Below is a small trained network, with its code and all its weights. Each question gives an input and a class and asks what happens when units are switched off, that is, made to give their printed mean instead of their output.

import numpy as np


def w(rows, s, z=0):
    codes = np.array(rows[::2]) - 128.0
    scale = np.full(codes.shape[1], s)
    scale[-1] = z or s
    return codes * scale


def f(y):
    return y / 2 * (1 + np.tanh(0.7978845608 * (y + 0.044715 * y**3)))


def log_softmax(a):
    a = a - a.max(-1, keepdims=True)
    return a - np.log(np.exp(a).sum(-1, keepdims=True))


def net(x, mask):
    res = np.array(x, float).reshape(1, 5) / 4 @ E
    y = f(res @ A[0][:, :-1].T + A[0][:, -1])
    res = res + np.where(mask, y, B[0][:, -1]) @ B[0][:, :-1]
    return log_softmax(res[-1] @ U[:, :-1].T + U[:, -1])


A, B = {}, {}
E = w([
[27,100,82,139,128,131,141,39,235],'x0',
[61,128,92,188,220,72,83,241,122],'x1',
[127,61,171,42,207,192,2,111,145],'x2',
[124,25,134,198,197,101,152,38,9],'x3',
[92,208,131,212,100,204,62,91,85],'x4',
],0.0092)
A[0] = w([
[144,70,140,154,112,120,132,89,92,130],'n1',
[132,141,106,202,88,60,204,96,109,79],'n2',
[82,155,99,119,158,124,108,187,147,88],'n3',
[135,81,166,94,154,137,83,116,139,83],'n4',
[106,109,168,149,139,118,141,103,85,133],'n5',
[121,162,94,118,134,138,142,144,157,168],'n6',
[166,114,142,82,65,155,160,53,127,79],'n7',
[137,197,143,56,91,180,136,170,167,182],'n8',
[144,95,120,155,157,136,136,98,109,87],'n9',
[191,67,126,51,146,22,168,130,160,79],'n10',
[121,107,136,151,174,120,146,107,119,73],'n11',
[98,120,181,94,164,167,85,98,142,177],'n12',
[93,181,133,211,96,197,66,86,105,44],'n13',
[254,165,184,99,121,120,130,206,23,95],'n14',
[114,100,161,95,160,173,95,120,141,78],'n15',
[78,69,110,103,116,87,160,103,192,159],'n16',
[137,107,144,149,160,135,140,94,64,128],'n17',
[90,127,98,155,177,89,98,193,123,152],'n18',
[106,87,102,74,124,101,174,156,124,43],'n19',
[127,161,125,78,68,127,96,167,175,73],'n20',
[139,85,104,123,140,103,136,93,93,109],'n21',
[7,125,74,125,129,162,163,57,190,3],'n22',
[119,150,113,152,52,71,177,131,119,129],'n23',
[136,77,158,121,149,155,64,104,124,94],'n24',
[119,129,143,198,173,71,102,174,127,57],'n25',
[131,155,153,191,115,114,201,121,159,60],'n26',
[205,150,147,71,78,155,143,72,114,88],'n27',
],0.012,0.0042)
B[0] = w([
[87,63,88,175,118,150,148,132,177,172],'n1',
[137,192,119,84,173,125,92,170,210,215],'n2',
[78,76,108,113,129,76,153,124,102,178],'n3',
[146,190,116,120,160,119,96,162,192,169],'n4',
[105,78,85,158,77,151,174,142,175,162],'n5',
[128,87,106,106,152,140,133,122,150,165],'n6',
[80,130,103,40,130,2,100,48,86,191],'n7',
[74,60,46,150,112,178,170,148,138,226],'n8',
[129,111,76,113,103,134,162,144,144,156],'n9',
[167,155,184,144,15,158,58,185,68,217],'n10',
[90,115,101,126,87,112,183,143,146,153],'n11',
[152,169,112,115,167,129,92,134,163,182],'n12',
[191,105,220,130,16,114,43,229,50,199],'n13',
[192,95,181,115,226,214,158,62,114,249],'n14',
[158,184,111,125,150,75,124,164,198,166],'n15',
[178,109,168,128,149,187,116,117,71,204],'n16',
[62,102,86,162,87,167,156,144,159,175],'n17',
[80,114,88,54,135,59,75,9,43,198],'n18',
[140,152,174,166,83,97,111,188,87,163],'n19',
[93,84,57,188,76,143,182,165,174,197],'n20',
[83,70,88,192,89,154,148,160,157,165],'n21',
[205,60,210,106,221,212,184,70,70,214],'n22',
[152,156,119,113,165,123,67,148,185,200],'n23',
[137,153,158,140,152,108,83,153,222,171],'n24',
[145,78,93,102,140,98,78,99,132,178],'n25',
[153,176,100,134,181,88,119,154,180,178],'n26',
[55,88,107,82,147,53,59,85,77,195],'n27',
],0.0094,0.017)
U = w([
[57,94,94,80,136,9,114,28,73,111],'0',
[192,86,170,121,199,246,181,67,110,156],'1',
[58,58,52,153,76,186,194,159,189,118],'2',
[157,218,111,109,181,106,108,166,245,100],'3',
[172,128,191,129,9,140,93,212,51,136],'4',
[116,139,115,127,128,215,132,72,121,252],'5',
[78,187,133,184,96,123,184,111,114,101],'6',
[89,162,150,175,82,122,211,139,84,102],'7',
],0.011,0.014)

Each question gives the input, the list of numbers given to net, and the class t.
The units are the neurons (one row each of A and B). Each row of codes is followed by its name. A weight is (code - 128) times the scale printed after its matrix; where a second scale follows, it is the last column's (A, B and U).
mask holds one flag per neuron, in row order. A switched-off neuron (its flag False) gives its mean, the last column of its row in B, instead of its output. The means were averaged over made-up inputs and are rounded, as every weight is.
A unit's drop is (log p(t) with every unit on - log p(t) with that unit switched off) / (log p(t) with every unit on - log p(t) with every unit switched off).
The circuit of an input: a set's keep is (log p(t) with only the set's units on - log p(t) with every unit switched off) / (log p(t) with every unit on - log p(t) with every unit switched off). Starting from the 12 units with the biggest drops (on a tie, the unit counted first), units are removed one at a time, each time the one whose removal leaves the highest keep (on an exact tie, the one counted first), for as long as the keep stays at least 0.8.
circuit, biggest first: the units of the circuit, biggest drop first
unit that matters most: the unit with the biggest drop
k most important neurons: the k neurons with the biggest drops, biggest first
drop of u: that unit's drop, to one decimal
input [3,3,6,7,-8], class 4: circuit, biggest first => n10
input [-7,5,-2,8,7], class 2: 3 most important neurons => n17; n22; n5
input [1,0,-8,-6,-8], class 3: 2 most important neurons => n23; n2
input [8,7,-5,5,8], class 1: 4 most important neurons => n22; n10; n7; n27
input [-3,-7,-8,1,4], class 3: 2 most important neurons => n2; n23
input [0,6,-7,-7,5], class 2: 2 most important neurons => n8; n20
input [-3,0,4,-3,3], class 3: 3 most important neurons => n22; n16; n10
input [-7,7,6,-6,6], class 0: 3 most important neurons => n18; n3; n22
input [2,4,-2,-7,-6], class 2: 3 most important neurons => n20; n13; n8
input [-6,4,-1,-1,-5], class 1: 2 most important neurons => n14; n13
input [6,1,0,4,-7], class 4: 2 most important neurons => n10; n14
input [5,6,6,-5,-1], class 0: 3 most important neurons => n18; n3; n14
input [3,5,-6,-3,-4], class 3: drop of n2 => 1.1
input [5,6,4,-8,3], class 2: unit that matters most => n20
input [5,-4,6,4,2], class 3: drop of n14 => 0.4
input [-5,-5,5,-3,-8], class 4: drop of n10 => 3.5
